Below are the code and all the weights of a small trained network. Each question names an input and a class and asks about switching units off, where a switched-off unit gives its printed mean instead of its output.

import numpy as np


def w(rows, s, z=0):
    codes = np.array(rows[::2]) - 128.0
    scale = np.full(codes.shape[1], s)
    scale[-1] = z or s
    return codes * scale


def norm(h):
    return h / np.sqrt((h * h).mean(-1, keepdims=True) + 1e-5)


def f(y):
    return y / 2 * (1 + np.tanh(0.7978845608 * (y + 0.044715 * y**3)))


def log_softmax(a):
    a = a - a.max(-1, keepdims=True)
    return a - np.log(np.exp(a).sum(-1, keepdims=True))


def net(x, mask):
    res = np.array(x, float).reshape(1, 8) / 4 @ E
    u = 0
    for l in range(2):
        y = f(norm(res) @ A[l][:, :-1].T + A[l][:, -1])
        res = res + np.where(mask[u : u + 3], y, B[l][:, -1]) @ B[l][:, :-1]
        u += 3
    return log_softmax(norm(res)[-1] @ U[:, :-1].T + U[:, -1])


A, B = {}, {}
E = w([
[118,95,134,112,96,78],'x0',
[1,179,178,102,122,126],'x1',
[72,151,212,220,89,122],'x2',
[85,105,78,112,73,216],'x3',
[151,175,87,163,108,135],'x4',
[126,203,140,140,94,167],'x5',
[118,161,43,157,155,106],'x6',
[97,123,73,166,225,129],'x7',
],0.006)
A[0] = w([
[94,145,85,231,240,174,2],'0.n1',
[167,225,113,237,65,84,94],'0.n2',
[49,132,254,76,210,123,125],'0.n3',
],0.0059,0.0032)
B[0] = w([
[253,39,254,145,228,84,180],'0.n1',
[72,135,7,117,84,76,198],'0.n2',
[70,60,86,124,189,40,251],'0.n3',
],0.0068,0.0028)
A[1] = w([
[254,128,81,137,117,120,5],'1.n1',
[32,204,248,50,181,29,247],'1.n2',
[225,88,23,68,153,150,136],'1.n3',
],0.006,0.0027)
B[1] = w([
[92,193,90,163,85,82,152],'1.n1',
[162,118,86,143,164,136,253],'1.n2',
[12,196,55,173,113,125,209],'1.n3',
],0.011,0.0054)
U = w([
[102,88,207,62,14,194,2],'0',
[170,54,213,106,182,83,119],'1',
[19,108,1,108,95,122,223],'2',
],0.011,0.0045)

Each question gives the input, the list of numbers given to net, and the class t.
The units are the neurons (one row each of A and B). Each row of codes is followed by its name. A weight is (code - 128) times the scale printed after its matrix; where a second scale follows, it is the last column's (A, B and U).
mask holds one flag per neuron, layer by layer. A switched-off neuron (its flag False) gives its mean, the last column of its row in B, instead of its output. The means were averaged over made-up inputs and are rounded, as every weight is.
A unit's drop is (log p(t) with every unit on - log p(t) with that unit switched off) / (log p(t) with every unit on - log p(t) with every unit switched off).
The circuit of an input: a set's keep is (log p(t) with only the set's units on - log p(t) with every unit switched off) / (log p(t) with every unit on - log p(t) with every unit switched off). Starting from all 6 units, units are removed one at a time, each time the one whose removal leaves the highest keep (on an exact tie, the one counted first), for as long as the keep stays at least 0.8.
units of the circuit, in order: the units of the circuit, biggest drop first
top k neurons: the k neurons with the biggest drops, biggest first
k most important neurons of layer l: the k neurons of layer l with the biggest drops, biggest first
drop of u: that unit's drop, to one decimal
input [-3,-1,2,2,-4,4,-3,-1], class 0: units of the circuit, in order	1.n3
input [0,1,5,5,-7,8,1,-2], class 0: top 3 neurons	1.n3, 1.n1, 0.n2
input [3,-5,5,2,-3,-2,-1,-3], class 0: units of the circuit, in order	1.n2, 0.n3
input [-1,4,-2,-7,-6,-7,6,4], class 1: units of the circuit, in order	1.n3, 0.n2
input [-5,4,7,7,-8,1,4,7], class 1: top 2 neurons	0.n1, 1.n3
input [-1,-3,2,1,-2,0,1,-6], class 0: units of the circuit, in order	1.n3, 1.n2
input [-3,3,1,-4,3,8,6,5], class 1: top 3 neurons	0.n1, 1.n3, 1.n1
input [-5,1,0,-3,-7,-2,5,8], class 1: drop of 0.n1	0.3
input [-3,-2,4,0,-5,7,6,5], class 1: drop of 0.n1	1.0
input [5,-5,-5,2,-2,-5,-7,-4], class 2: drop of 0.n1	0.1
input [-1,1,-3,8,-4,3,0,-7], class 0: 2 most important neurons of layer 0	0.n2, 0.n3
